In the rows, zero is written as 128.
Here are made-up elements, facts about them, and rows of numbers that follow some of those facts. Name the element behind each unnamed row.

Known rows:
[124  66 104 130 157 110 132 141 167 100 113 108 152 122 105 108 102 118
 129 130 158 111 147 128 114 125 130 163 167  73 153 158 112 137 169 135
 126 132 112 103 128  95 107 150  98 116 128 116 108 129] : sastom
[117  68  99 116 158 106 125 143 176 119 119 123 135 125 105 104  97 116
 128 136 155 106 158 133 125 124 123 162 176  85 151 160 118 136 160 127
 122 139 108 111 130 103 110 155 101 115 132 112  98 129] : poplun
[134  77 120 100 141 107 137 149 148 114 107  97 137 135 113 116  91 119
 129 114 152 111 154 147 131 133 109 181 170  74 168 151 103 144 172 118
 111 129 111 110 122 103  98 114  86 108 135 108 107 121] : fufo
[124  72 119  98 139 122 130 152 135  93 104  94 126 135 117 114  91 119
 136 112 146 106 155 147 130 127 110 193 170  72 182 145 106 138 169 107
  95 126 112 119 119 109 106 124  93 115 141 108 116 123] : stagrefler
[126  66 100 126 160 107 125 140 168 117 122 125 138 122 112 100  96 116
 132 139 154 105 159 126 130 124 127 159 175  77 143 163 117 139 158 128
 127 135 108 110 128  99 113 150  95 117 135 110  97 129] : bakla
[120  69 112 116 143 107 144 170 147 102 113 101 148 130  99 105 112 129
 128 122 148 112 148 141 107 133 123 187 151  83 152 136 109 136 155 112
 136 123 109 107 126 103 106 125  86 101 144 115 105 132] : mudri
[133  79 120 100 125 108 139 163 151 104 106  95 147 135 108 119  95 112
 133 115 149 112 155 146 119 134 107 189 160  78 168 153 100 141 163 110
 124 125 111 115 118 101 103 113  98 108 137 109 104 127] : stibigrer
[107  71 109 107 139 110 132 181 154 113 119 101 124 133  99 103 101 133
 126 124 147 102 162 143 125 125 120 182 156 102 150 136 116 138 148 101
 125 141 103 117 131 110 118 139  94 105 152 109  94 132] : kiskek
[121  80 117  89 140 130 123 170 151  99 111  93 118 146 128 110 100 125
 135 123 134 105 167 153 135 128 117 160 182  89 150 161 115 143 160 106
  97 146 107 123 110 119 105 134  92 112 142  98  97 117] : skazek
[114  75  99 101 141  95 126 159 149 157 124 117 114 126 108  95 105 141
 125 120 146 107 158 171 149 123 117 180 175  99 166 114 130 135 158 110
 129 151  99 118 132 104 107 129  75  94 155  98  94 114] : paguk
[113  76 103  93 140 109 136 156 158 148 120 100 107 130 100 101 101 136
 118 114 142 109 148 161 141 129 122 175 156  96 144 127 125 136 156 127
 120 149 102 107 129 110 101 138  81  90 142  99 100 121] : lopon
[162  83  95  92 139 107 122  84 128 169 131 216  82 121  93  95  64  75
 142 136 114  92 165 123 157 142 101 213 174  67 111 161 120 132 125 108
  89  78 100 112 116  93 109 131  97 106 146  91  93 155] : sada
[128  83 104  92 134 121 133 153 147 111 100  99 116 135 110 126 105 107
 134 110 134 118 142 166 122 135 117 182 174  79 160 141 111 128 175 120
 101 121 111 120 110 108  91 133  87 104 133  99 118 124] : duflir
[108  75 106  94 145 107 132 166 156 148 122 100 104 132 109  98  97 140
 119 116 143 103 157 162 144 123 117 174 168 103 155 125 131 138 156 115
 122 158  99 113 130 116 106 135  77  92 152  98  90 115] : bofa
[123  79  81 104 148  72 120 185 157 185 116 132 137 123 122 100 122 137
 138 126 148 115 173 196 148 110 112 173 191 113 167 112 138 119 161 108
 144 134  94 143 133  94  96 151  45  95 151  99  86 129] : klipe
[115  73 101 109 150 109 133 154 158 135 119 114 107 128 100  99  98 128
 120 118 144 106 149 149 134 129 124 177 162  91 148 132 120 135 156 118
 121 141 104 111 127 108 104 140  80 100 144 101  99 126] : sufem
[ 89  77 108  85 148 138 127 154 194 136 126  96  68 140  77  99  85 119
 101 116 133  94 160 135 145 130 128 142 147 113 102 160 126 140 141 123
  93 176  97 103 122 136 113 162 100  94 137  87  82 131] : votre
[121  79 103 102 133 104 145 178 150 117 108  99 130 131  84 118 111 122
 128 111 135 117 141 166 111 136 120 202 138  95 148 115 112 129 154 118
 136 118 106 110 122 108  98 127  93  88 146 111 110 142] : zestes
[121  79  96  98 149  87 128 165 146 169 122 121 117 124 121  89 102 145
 127 119 152 108 164 176 149 116 109 182 182 101 171 114 131 131 158 112
 133 145  97 122 136 100 101 139  60  94 152  98  91 116] : paklar
[ 82  68  96 105 116 117 125 128 154 125 128 125 110 131  79 116 115 113
 132 123 146 106 149 161 142 139 129 197 155  94 173 103 130 117 164 109
 151 152 111  97 123 110 125 108 159  97 173 106 102  90] : rezilur
[104  73 109 104 145 121 132 161 173 123 119  89 101 133  98 102  96 130
 115 117 143 104 155 143 134 128 129 159 159  97 138 141 123 138 155 124
 112 158 104 107 127 117 107 146  86  96 139 100  96 124] : lelaman

Facts:
duflir: tidral a
fizen: tidral b; broska plevol, tobi, rakur
gribraklok: tidral a
plefar: tidral d; broska luzibor, zista
vadon: tidral a; fepa luvin, lopon, plefar
senu: tidral e; fepa zestes, gotar, vaklum
sigral: tidral d; broska tofim
duklilun: tidral b; broska tobi, grofla
luvin: tidral a; broska plevol
plolelem: tidral e; broska duklilun
skupus: tidral a; broska dedun, sufem, nasi, kebu, duklilun; fepa belanuk
vaklum: tidral d; broska duplur
dudedo: tidral b; fepa zestes, tipok, sovom, dadal
sovom: tidral a; broska bafluzi, zofa
mene: tidral b; broska fufo, tobi, grofla
stabror: tidral c; broska tofim
fosku: tidral c; broska pagaklir, tobi; fepa dadal, nugru, labos
tipok: tidral c
lopon: tidral c; broska bofa
flufle: tidral a
skazasten: tidral b; fepa stabror, plolelem, plisul, zigra
veran: tidral c; broska tofim; fepa flupos, fizen
vave: tidral a
kebu: tidral c; fepa skiflebru, votre
miklek: tidral c
tuskeski: tidral d; broska sovom, lelaman; fepa sovom
toskem: tidral e; broska tobi; fepa miklek, robran, sigral, dusto
skazek: tidral a; broska zofa; fepa zigra, duflir, tifar
kiskek: tidral d; broska sovom; fepa zestes, gribraklok
sutrek: tidral a; fepa bregil, plipo
skuzi: tidral a; broska fufo, skazek, nugru
robran: tidral d
panuklun: tidral d; broska brutal
zestes: tidral c
klafesal: tidral c; broska sogi, sozem; fepa mimem, labos
bregil: tidral b; broska mene, tofim
plevol: tidral c; broska tubruk
sastom: tidral b; fepa kloklu
sada: tidral a; broska tofim
plipo: tidral c
skistekles: tidral c; broska tofim; fepa stabror
zigra: tidral d; broska luzibor
votre: tidral d; broska zista, sigral
pladasti: tidral a; fepa miklek, plenak, gribraklok
vesko: tidral e; fepa trale
fareplos: tidral b; broska toskem, votre; fepa fizen
zefil: tidral c; broska tobi, plisul
brutal: tidral d; broska tobi
kloklu: tidral b; broska vave
dragives: tidral a; broska tobi
brupo: tidral c; broska stabror, flufle, fizen, plenak, klipe
tobi: tidral c; broska tofim; fepa mimem
bipli: tidral b; fepa plenak, studral
ploskel: tidral a; broska flufle, tute, rakur, tofim; fepa dusto
maplom: tidral a; broska tute; fepa trale
nadum: tidral a; broska maplom
grabuplak: tidral c; broska fufo, lopon, zofa, sigral; fepa zestes, klipe
dedun: tidral e; broska plisul, nugru
ripla: tidral c; fepa tofim
mudri: tidral d; fepa tipok
sotun: tidral a; fepa manos, giren
trabre: tidral e; broska tofim; fepa panuklun
lipus: tidral a
stagrefler: tidral a; fepa sogrus, vigror, rakur
stibigrer: tidral a; fepa vaklum
studral: tidral a; broska stemas
klaklum: tidral d; broska vave; fepa sozem, kloklu
pagaklir: tidral a; broska dragives; fepa zofa, lipus, triskam
rakur: tidral d; broska tobi, brutal
tofim: tidral b
detul: tidral a; broska plevol
paguk: tidral c; broska dragives, plefar
plubram: tidral d; fepa studral
zofa: tidral c
paklar: tidral c; broska febon, grofla
gaskodal: tidral a; broska tobi, fizen
belanuk: tidral a
tute: tidral d; broska tofim
plubri: tidral a; broska flufle, fufo
gotar: tidral c
ruva: tidral b; broska flufle, zofa
druzar: tidral d; broska neklam
sozem: tidral a; broska fufo
trekar: tidral a; fepa sogrus, litrenuk, sumaflan, duflir
zokor: tidral a; broska tobi; fepa giren
triskam: tidral d; broska sigral
sogrus: tidral b; broska zofa, fizen, stemas
nasi: tidral a; broska sada; fepa neklam
manos: tidral a; broska bobelik, bafluzi
skiflebru: tidral e; broska fizen, tofim, tubruk
litrenuk: tidral a; broska fizen
giren: tidral d
sutro: tidral a
neklam: tidral d
lelaman: tidral d; broska vave
misem: tidral d; broska bobelik, tobi
dadal: tidral b; broska bobelik, zista, lelaman, tristor
plisul: tidral a
poplun: tidral b; broska nasi, bregil; fepa mene
vigror: tidral a; broska sozem, ploskel
bofa: tidral c; broska plevol
fufo: tidral a; fepa pleful
stolu: tidral b; fepa dragives, rakur, fizen, miklek
vilir: tidral e; fepa flufle, brupo
grofla: tidral a
paple: tidral b; broska natradin, plisul
tifar: tidral e
bobelik: tidral a
rezilur: tidral c; broska tobi, misem, vaklum
stagrek: tidral d; broska sada, grofla; fepa bobelik, brutal
labos: tidral b
mimem: tidral a; broska zista, rakur, tofim, brutal
stidul: tidral b; fepa trale, zefil, brupo
bafluzi: tidral a; broska toskem, luzibor, vave, tofim, grofla
naskelus: tidral e; fepa manos
pobri: tidral b
plenak: tidral b
luzibor: tidral c; broska zista, tofim
bakla: tidral b; broska tute; fepa sutro, bregil
brusas: tidral a; fepa stabror
sufem: tidral d; broska stemas
stemas: tidral e; broska fufo, tofim
dusto: tidral c; broska zista
tubruk: tidral c; broska dragives, grofla
nugru: tidral a; broska zista, stupla, duplur, tofim, sigral, grofla
flupos: tidral d
natradin: tidral a; broska dragives
klipe: tidral d; broska grofla
zista: tidral e; broska tobi, sada, tofim
plope: tidral c; broska febon, dragives
pleful: tidral a; broska pobri, trabre
trale: tidral a
sumaflan: tidral a; broska skistekles, tobi, duplur
stupla: tidral d; broska tofim
droluvom: tidral b; broska trabre, tristor
sogi: tidral a
flira: tidral a; broska mene, fizen, grofla
tristor: tidral e; broska tofim, brutal
duplur: tidral c; broska tobi, dragives, tofim, tubruk; fepa klipe, tifar
febon: tidral c; broska dusto; fepa plenak
deri: tidral c; broska pagaklir, stagrek, ploskel

Rows to name:
No name comes twice in this set of rows, the named rows included.
[110  69  79 104 123  96 107 129 119 166 138 199 115 124 105  91 124 111
 158 147 131 102 169 172 153 132 114 217 191  91 164  97 146 107 141  80
 163 110 101 122 126  89 126 110 133 102 185 101  90 107] => duplur
[125  82 107  92 127 106 140 158 158 115 100  97 131 131  92 132  97 105
 126 108 150 114 150 155 126 131 105 202 151  88 165 136  98 134 169 117
 106 120 110 117 122 110 106 133 101 103 135 112 113 136] => gribraklok
[115  79 101  85 133 115 120 146 156 133 108 109 115 134 112 123 103 107
 133 115 137 110 159 172 143 130 112 176 179  92 163 139 123 126 171 117
 103 142 105 126 113 113 104 137 100 106 141  94 105 113] => litrenuk
[129  73 121  99 131 112 136 162 139  98 103  93 139 132 107 121  87 119
 132 115 156 104 159 141 127 128 103 200 157  77 184 152  98 143 165 106
 103 121 110 119 125 108 111 123 109 115 140 116 113 130] => pladasti
[ 92  74  90  88 114 117 113 124 153 125 115 142 114 134  92 133 108  92
 144 126 139 110 161 172 155 135 117 196 176  90 181 117 129 114 174 108
 122 140 113 112 109 111 118 112 161 109 160  99 109  98] => sumaflan
[ 98  70  94 106 135 116 130 137 166 124 122 113 103 128  83 111 105 114
 121 120 141 106 145 145 133 135 129 179 150  90 142 124 131 127 159 120
 126 144 109  99 123 112 112 132 121  95 148 105 104 116] => panuklun
[164  77  79 123 161 107 129  82 143 142 128 226  92 104  80  91  79  72
 146 146 125 102 146 109 120 140 121 206 167  52 104 159 115 121 128 129
 108  58 106 100 124  85 105 159 104 111 139 112 108 169] => tofim
[133  74  81 103 150  53 114 169 134 218 127 145 138 114 141  82 118 153
 141 129 159 112 177 207 171 102  99 192 212 108 206  95 149 124 163 104
 157 140  92 143 145  82  98 135  29  94 162  97  79 111] => tubruk
[125  64 106 129 149 105 138 173 165  87 112 105 173 132 103 113 111 119
 142 139 156 111 158 127  99 128 125 175 159  81 150 155 105 136 159 117
 142 120 110 114 125  97 110 140 111 118 133 121  99 138] => dudedo
[146  77  74 116 161  98 121  94 157 165 129 197 101 106  90  98  81  81
 139 145 136 103 158 130 142 129 119 191 176  72 117 156 129 121 141 130
 122  92 100 108 125  88 107 162 102 113 136 103  97 153] => bregil
[125  72  96 110 154  84 121 160 146 168 126 128 120 121 122  84 100 145
 131 131 153 104 168 164 153 115 112 176 193  98 164 131 134 137 155 107
 135 146  96 129 139  96 106 139  49 103 148  99  82 123] => stagrek
[118  76 115 105 137 109 139 165 146 120 124  99 125 134 101  95 101 138
 128 120 143 107 155 147 130 134 120 184 155  90 149 132 116 143 150 114
 137 140 105 105 128 110 108 120  88  97 155 107  94 124] => klafesal
[116  63 104 123 162 120 130 155 156  83 108  95 131 119 108 109  98 123
 131 127 164 104 152 128 111 116 123 182 167  75 178 147 109 133 162 121
 105 125 110 118 135  99 117 161 105 125 139 125 118 134] => stolu
[140  77  85  94 151 117 124  97 137 172 133 208  53 107  72  83  66  89
 129 133 117  89 155 120 144 132 114 217 157  76 109 142 127 124 114 111
  86  80  96 106 127  99 114 158  97 101 150  98 100 169] => sigral
[ 78  59  95  85 100 128 112 124 152 106 130 145 134 140  83 128 104  94
 146 130 157 100 160 158 159 132 109 227 163  96 205  96 120 114 171 104
 144 161 110 102 124 112 155  93 244 115 186 111 109  67] => toskem

Now the same elements, written a new way:
Some elements and their rows:
[120 125  79 125 111 117 150 177 106 173 123 161  89 111] : lelaman
[124 143  98 112 126 129 140 191 126 159 124 163 100 115] : kiskek
[103 114  69 114  93 114 130 193 125 167 124 146  96  95] : fizen
[ 89 109  90 106 109 126 137 182 133 147 133 147  88 147] : stolu
[121 124  79 127 108 103 135 198 109 168 125 158  94 100] : rakur
[ 93 136  55 114  88  87 129 163 123 182 115 163 109 114] : dragives
[ 90 144  59 103 110 103 140 159 135 183 113 164 107 107] : pagaklir
[ 96 152  70  87 116 110 149 177 148 172 125 173 123  99] : gaskodal
[134 110  73 102 118 118 143 179 114 173 129 143  91  87] : tubruk
[ 97 150  70 107  73  89 140 145 127 189 120 162  96 115] : bobelik
[128  99  69  90 112 126 145 169 114 176 127 143  94 104] : trabre
[ 90 144  73  95 114 100 138 183 156 161 119 171 110  91] : studral
[108 125 116 127 120 124 143 167 141 152 140 151  83 136] : mudri
[125  90  90 108 127 113 155 167 146 154 158 145  79 125] : tipok
[115 107 104 100 126 121 148 158 133 149 149 143  82 128] : ripla
[109  89  87  92 122 109 154 176 145 164 157 134  84 129] : tifar
[120 119  98  97 117 114 125 178 126 165 147 141  91  79] : lopon
[105 112 102 125 118 113 163 169 132 145 144 159  71 127] : giren
[101 115  82 122  89 115 122 196 136 172 131 139  95  95] : plenak
[126 107  63  89 107 130 120 172 109 173 132 141 108 109] : toskem
[ 77 126  81 102 111  95 154 151 159 154 126 162  88 133] : sutro

Which element is each row?
No name comes twice in this set of rows, the named rows included.
[ 89  93  78 112 119 132 144 177 144 146 133 141  94 142] => bipli
[123  92  83 102 123 101 143 175 132 135 154 148  81 134] => miklek
[130 136 107  86 139 135 129 203 138 161 146 153 108  92] => grabuplak
[125 141  99 125 108 116 141 197 125 178 136 155  97  90] => klipe
[ 82 130  59 127 109  84 124 151 145 176 118 141  99  81] => flufle
[123 115  78 107 126 123 134 156 114 172 140 138  94  93] => kebu
[118 120  82  85 111 122 124 181 127 174 133 132  91  80] => stemas
[126 118  87 111 115 111 131 168 113 174 131 133  86  90] => plevol
[130 137  93 126 102 121 144 184 113 179 140 169  99 108] => vaklum
[143 131  92  88 125 138 143 181 125 173 137 161 111 101] => fosku
[ 84 140  71 113  87  88 139 157 124 199 133 155  98 110] => plisul
[106 130  73  96 105 144 141 199 118 165 137 163 121 118] => fareplos

